Below are the code and all the weights of a small trained network. Each question names an input and a target symbol and asks about switching units off, where a switched-off unit gives its printed mean instead of its output.

import numpy as np


def w(rows, s, z=0):
    codes = np.array(rows[::2]) - 128.0
    scale = np.full(codes.shape[1], s)
    scale[-1] = z or s
    return codes * scale


def norm(h):
    return h / np.sqrt((h * h).mean(-1, keepdims=True) + 1e-5)


def f(y):
    return np.maximum(y, 0)


def softmax(a):
    e = np.exp(a - a.max(-1, keepdims=True))
    return e / e.sum(-1, keepdims=True)


def log_softmax(a):
    a = a - a.max(-1, keepdims=True)
    return a - np.log(np.exp(a).sum(-1, keepdims=True))


def net(x, mask):
    ids = ['αγηλπσφ'.index(c) for c in x.split()]
    T = len(ids)
    res = E[ids] + P[:T]
    u = 0
    for l in range(2):
        r = norm(res)
        for j in range(2):
            rows = slice(2 * j, 2 * j + 2)
            q, k, v = (r @ M[l][rows].T for M in (Q, K, V))
            z = softmax(np.where(np.tri(T) > 0, q @ k.T / 2**0.5, -1e9)) @ v
            o = O[l][rows]
            res = res + np.where(mask[u + j], z, o[:, -1]) @ o[:, :-1]
        u += 2
        y = f(norm(res) @ A[l][:, :-1].T + A[l][:, -1])
        res = res + np.where(mask[u : u + 4], y, B[l][:, -1]) @ B[l][:, :-1]
        u += 4
    return log_softmax(norm(res)[-1] @ U[:, :-1].T + U[:, -1])


Q, K, V, O, A, B = {}, {}, {}, {}, {}, {}
E = w([
[195,112,103,118,129,159],'α',
[88,125,145,4,196,98],'γ',
[161,137,122,112,103,118],'η',
[192,131,136,118,83,114],'λ',
[160,147,109,108,102,79],'π',
[81,152,41,205,105,157],'σ',
[188,130,94,131,140,126],'φ',
],0.0023)
P = w([
[87,186,181,144,136,160],'0',
[219,186,66,74,91,74],'1',
[164,154,109,195,212,3],'2',
[164,76,23,69,128,151],'3',
[113,143,146,219,180,41],'4',
[123,68,62,77,84,142],'5',
[93,145,137,215,181,54],'6',
[113,30,87,98,58,136],'7',
[101,149,133,200,201,28],'8',
],0.0027)
Q[0] = w([
[173,130,108,108,57,194],'0.h1',
[139,123,71,167,99,122],'0.h1',
[148,104,137,100,105,204],'0.h2',
[93,166,113,249,160,113],'0.h2',
],0.015)
K[0] = w([
[126,61,99,160,114,98],'0.h1',
[117,87,152,181,90,156],'0.h1',
[116,103,70,130,118,82],'0.h2',
[149,254,119,155,169,180],'0.h2',
],0.014)
V[0] = w([
[211,171,52,211,25,135],'0.h1',
[192,110,98,164,246,216],'0.h1',
[254,98,190,31,166,23],'0.h2',
[188,118,181,143,33,252],'0.h2',
],0.0093)
O[0] = w([
[171,185,117,51,169,85,225],'0.h1',
[187,83,112,150,173,82,130],'0.h1',
[253,133,165,61,183,63,3],'0.h2',
[185,87,105,130,132,241,173],'0.h2',
],0.0072,0.0062)
A[0] = w([
[156,184,121,223,244,177,71],'0.n1',
[222,87,230,162,105,112,105],'0.n2',
[132,23,149,143,165,121,149],'0.n3',
[154,115,254,245,79,109,1],'0.n4',
],0.011,0.0018)
B[0] = w([
[54,63,250,128,48,132,253],'0.n1',
[25,156,25,142,187,138,222],'0.n2',
[94,163,133,183,49,115,208],'0.n3',
[232,254,156,189,64,242,202],'0.n4',
],0.0077,0.0031)
Q[1] = w([
[150,174,128,173,123,129],'1.h1',
[9,133,87,154,92,155],'1.h1',
[115,127,143,126,146,134],'1.h2',
[6,131,167,203,77,184],'1.h2',
],0.015)
K[1] = w([
[103,139,135,143,136,83],'1.h1',
[125,131,164,145,82,240],'1.h1',
[113,134,147,113,149,149],'1.h2',
[31,163,254,135,97,237],'1.h2',
],0.015)
V[1] = w([
[185,111,36,114,112,98],'1.h1',
[148,151,141,141,211,22],'1.h1',
[157,140,114,11,89,106],'1.h2',
[158,118,114,142,254,27],'1.h2',
],0.0083)
O[1] = w([
[92,157,198,182,136,197,84],'1.h1',
[6,162,147,10,73,246,3],'1.h1',
[131,78,93,187,127,39,119],'1.h2',
[195,4,72,237,33,189,20],'1.h2',
],0.0039,0.0045)
A[1] = w([
[98,118,69,127,105,179,35],'1.n1',
[183,63,146,141,144,208,7],'1.n2',
[253,104,127,18,138,164,101],'1.n3',
[127,134,146,164,178,169,111],'1.n4',
],0.022,0.0012)
B[1] = w([
[78,114,88,156,140,172,211],'1.n1',
[140,148,58,156,87,61,173],'1.n2',
[125,128,103,28,5,172,246],'1.n3',
[173,80,137,98,172,146,169],'1.n4',
],0.018,0.014)
U = w([
[69,72,254,171,79,78,11],'α',
[144,126,122,14,47,169,145],'γ',
[209,217,183,219,105,187,67],'η',
[198,76,63,197,107,35,76],'λ',
[89,246,137,88,184,47,68],'π',
[34,112,58,163,127,207,229],'σ',
[192,52,170,86,222,167,156],'φ',
],0.0077,0.0013)

Each question gives the input, a string of symbols that net reads in full, and the target symbol t.
The units are the heads (2 rows each of Q, K, V and O) and the neurons (one row each of A and B). Each row of codes is followed by its name. A weight is (code - 128) times the scale printed after its matrix; where a second scale follows, it is the last column's (O, A, B and U).
mask holds one flag per unit, layer by layer, with each layer's heads first. A switched-off unit (its flag False) gives its mean, the last column of its rows in O or B, instead of its output. The means were averaged over made-up inputs and are rounded, as every weight is.
A unit's drop is (log p(t) with every unit on - log p(t) with that unit switched off) / (log p(t) with every unit on - log p(t) with every unit switched off).
The circuit of an input: a set's keep is (log p(t) with only the set's units on - log p(t) with every unit switched off) / (log p(t) with every unit on - log p(t) with every unit switched off). Starting from all 12 units, units are removed one at a time, each time the one whose removal leaves the highest keep (on an exact tie, the one counted first), for as long as the keep stays at least 0.8.
circuit, biggest first: the units of the circuit, biggest drop first
unit that matters most: the unit with the biggest drop
k most important neurons: the k neurons with the biggest drops, biggest first
drop of u: that unit's drop, to one decimal
input γ γ σ α α λ π, target η: circuit, biggest first : 0.h1; 0.n4; 1.n3; 0.h2
input φ η γ, target α: circuit, biggest first : 0.n1; 1.n3; 1.n1; 1.n2
input η σ σ λ α γ γ, target φ: circuit, biggest first : 0.h2; 1.n3; 1.n4
input π η σ η α γ σ φ σ, target π: circuit, biggest first : 1.n3; 1.h2; 1.n1
input γ γ φ σ σ α γ, target η: circuit, biggest first : 0.h1; 0.n4; 1.n3; 0.h2
input σ σ σ σ, target π: unit that matters most : 0.h2
input φ γ λ σ φ, target α: circuit, biggest first : 0.n1; 1.n3; 1.n1
input φ γ σ σ α, target α: 3 most important neurons : 0.n1; 1.n3; 1.n1
input γ σ σ π γ η φ, target η: circuit, biggest first : 0.h1; 0.n4; 1.n3; 0.h2
input σ γ γ σ γ γ, target π: 2 most important neurons : 0.n2; 1.n3
input π σ γ, target π: circuit, biggest first : 1.n3; 1.h2
input η γ σ σ π σ λ, target φ: 2 most important neurons : 1.n3; 1.n4
input φ σ σ γ σ, target α: 4 most important neurons : 0.n1; 1.n3; 1.n1; 1.n2
input γ σ σ, target η: unit that matters most : 0.h1
input η η γ α σ σ, target σ: 4 most important neurons : 0.n2; 0.n1; 1.n3; 1.n1
input φ γ σ σ σ φ π, target α: 3 most important neurons : 0.n1; 1.n3; 1.n1
input α α α, target λ: 2 most important neurons : 1.n2; 1.n3
input γ λ λ, target η: 2 most important neurons : 0.n4; 1.n3
input π γ σ α γ η σ π α, target π: drop of 0.h1 : 0.6
input η π φ π γ φ α, target φ: drop of 0.h2 : 0.4
input η γ σ η η, target φ: most important neuron : 1.n3
input σ γ π φ σ γ φ, target σ: drop of 1.n3 : 0.1
